Here is a tiny trained network, its code and every weight. The questions are about switching its units off for an input and a target symbol, where a switched-off unit gives its printed mean instead of its output.

import numpy as np


def w(rows, s, z=0):
    codes = np.array(rows[::2]) - 128.0
    scale = np.full(codes.shape[1], s)
    scale[-1] = z or s
    return codes * scale


def f(y):
    return np.maximum(y, 0)


def softmax(a):
    e = np.exp(a - a.max(-1, keepdims=True))
    return e / e.sum(-1, keepdims=True)


def log_softmax(a):
    a = a - a.max(-1, keepdims=True)
    return a - np.log(np.exp(a).sum(-1, keepdims=True))


def net(x, mask):
    ids = ['αεηθμξσφω'.index(c) for c in x.split()]
    T = len(ids)
    res = E[ids] + P[:T]
    r = res
    for j in range(3):
        rows = slice(2 * j, 2 * j + 2)
        q, k, v = (r @ M[0][rows].T for M in (Q, K, V))
        z = softmax(np.where(np.tri(T) > 0, q @ k.T / 2**0.5, -1e9)) @ v
        o = O[0][rows]
        res = res + np.where(mask[j], z, o[:, -1]) @ o[:, :-1]
    y = f(res @ A[0][:, :-1].T + A[0][:, -1])
    res = res + np.where(mask[3:19], y, B[0][:, -1]) @ B[0][:, :-1]
    return log_softmax(res[-1] @ U[:, :-1].T + U[:, -1])


Q, K, V, O, A, B = {}, {}, {}, {}, {}, {}
E = w([
[159,115,166],'α',
[89,113,101],'ε',
[132,2,124],'η',
[126,115,94],'θ',
[125,115,92],'μ',
[87,56,151],'ξ',
[176,139,75],'σ',
[131,152,233],'φ',
[96,146,126],'ω',
],0.015)
P = w([
[159,37,138],'0',
[171,61,149],'1',
[159,85,145],'2',
[153,112,135],'3',
[138,135,126],'4',
[135,160,122],'5',
[123,183,112],'6',
[102,210,95],'7',
[97,228,95],'8',
[89,252,97],'9',
],0.0044)
Q[0] = w([
[153,147,158],'head 1',
[165,77,255],'head 1',
[125,107,90],'head 2',
[140,136,137],'head 2',
[102,108,189],'head 3',
[69,114,178],'head 3',
],0.063)
K[0] = w([
[97,91,118],'head 1',
[152,4,141],'head 1',
[134,202,112],'head 2',
[122,115,119],'head 2',
[144,69,143],'head 3',
[134,41,116],'head 3',
],0.048)
V[0] = w([
[105,139,177],'head 1',
[34,2,134],'head 1',
[100,166,127],'head 2',
[106,98,120],'head 2',
[84,156,157],'head 3',
[87,155,156],'head 3',
],0.0096)
O[0] = w([
[95,110,128,4],'head 1',
[55,254,55,82],'head 1',
[104,121,136,63],'head 2',
[130,136,147,123],'head 2',
[120,136,81,2],'head 3',
[122,136,87,8],'head 3',
],0.0098,0.0024)
A[0] = w([
[173,122,75,126],'neuron 1',
[118,138,143,222],'neuron 2',
[119,153,205,29],'neuron 3',
[128,124,140,99],'neuron 4',
[139,155,193,203],'neuron 5',
[126,156,134,177],'neuron 6',
[121,83,8,72],'neuron 7',
[82,105,49,2],'neuron 8',
[99,134,156,119],'neuron 9',
[93,9,95,120],'neuron 10',
[73,128,162,64],'neuron 11',
[122,68,156,34],'neuron 12',
[180,138,90,74],'neuron 13',
[114,175,117,103],'neuron 14',
[22,124,228,103],'neuron 15',
[114,124,166,147],'neuron 16',
],0.013,0.0054)
B[0] = w([
[106,169,180,238],'neuron 1',
[200,121,87,237],'neuron 2',
[110,128,198,145],'neuron 3',
[118,135,143,129],'neuron 4',
[192,70,102,236],'neuron 5',
[156,124,92,189],'neuron 6',
[66,169,71,195],'neuron 7',
[86,3,195,168],'neuron 8',
[116,160,131,149],'neuron 9',
[80,118,212,253],'neuron 10',
[131,157,180,143],'neuron 11',
[137,181,66,167],'neuron 12',
[66,101,130,191],'neuron 13',
[131,73,162,194],'neuron 14',
[70,244,151,183],'neuron 15',
[136,119,101,154],'neuron 16',
],0.036,0.0038)
U = w([
[190,66,62,132],'α',
[9,176,196,2],'ε',
[156,212,159,60],'η',
[156,31,255,178],'θ',
[70,172,89,157],'μ',
[141,157,48,247],'ξ',
[63,34,64,98],'σ',
[115,121,132,13],'φ',
[117,146,68,193],'ω',
],0.0051,0.0044)

Each question gives the input, a string of symbols that net reads in full, and the target symbol t.
The units are the heads (2 rows each of Q, K, V and O) and the neurons (one row each of A and B). Each row of codes is followed by its name. A weight is (code - 128) times the scale printed after its matrix; where a second scale follows, it is the last column's (O, A, B and U).
mask holds one flag per unit, heads first, then neurons. A switched-off unit (its flag False) gives its mean, the last column of its rows in O or B, instead of its output. The means were averaged over made-up inputs and are rounded, as every weight is.
A unit's drop is (log p(t) with every unit on - log p(t) with that unit switched off) / (log p(t) with every unit on - log p(t) with every unit switched off).
The circuit of an input: a set's keep is (log p(t) with only the set's units on - log p(t) with every unit switched off) / (log p(t) with every unit on - log p(t) with every unit switched off). Starting from the 12 units with the biggest drops (on a tie, the unit counted first), units are removed one at a time, each time the one whose removal leaves the highest keep (on an exact tie, the one counted first), for as long as the keep stays at least 0.8.
circuit, biggest first: the units of the circuit, biggest drop first
k most important neurons: the k neurons with the biggest drops, biggest first
drop of u: that unit's drop, to one decimal
input σ σ α σ σ σ σ θ, target θ: circuit, biggest first -> (head 1; neuron 10)
input ε σ μ σ θ σ μ σ ω σ, target μ: circuit, biggest first -> (head 3; neuron 7; neuron 5)
input θ ω ε σ ε α σ η σ ε, target θ: circuit, biggest first -> (head 1)
input θ σ σ ω α, target α: circuit, biggest first -> (neuron 5; neuron 10; neuron 1)
input η σ ξ ε ε θ, target ξ: circuit, biggest first -> (neuron 10; head 1; neuron 8)
input φ ε η σ θ ε φ θ, target ε: 2 most important neurons -> (neuron 10; neuron 7)
input σ σ σ ε σ ε φ ε, target ε: 2 most important neurons -> (neuron 10; neuron 15)
input φ α σ ε η φ σ ξ σ μ, target θ: 2 most important neurons -> (neuron 10; neuron 7)
input ξ μ ε σ φ σ σ, target ε: 2 most important neurons -> (neuron 1; neuron 5)
input φ ω ε σ σ σ σ φ, target η: 2 most important neurons -> (neuron 15; neuron 3)
input ε μ σ θ ε θ θ η ω, target ξ: 2 most important neurons -> (neuron 10; neuron 15)
input θ ε ε ε σ μ σ σ ε, target θ: 3 most important neurons -> (neuron 10; neuron 7; neuron 15)
input σ ω σ, target μ: drop of head 3 -> 0.3
input σ φ θ, target ε: drop of head 1 -> 0.2
input μ ε φ ε, target ε: drop of neuron 15 -> 0.2
input σ σ σ η θ σ ξ, target ε: drop of neuron 15 -> 1.6
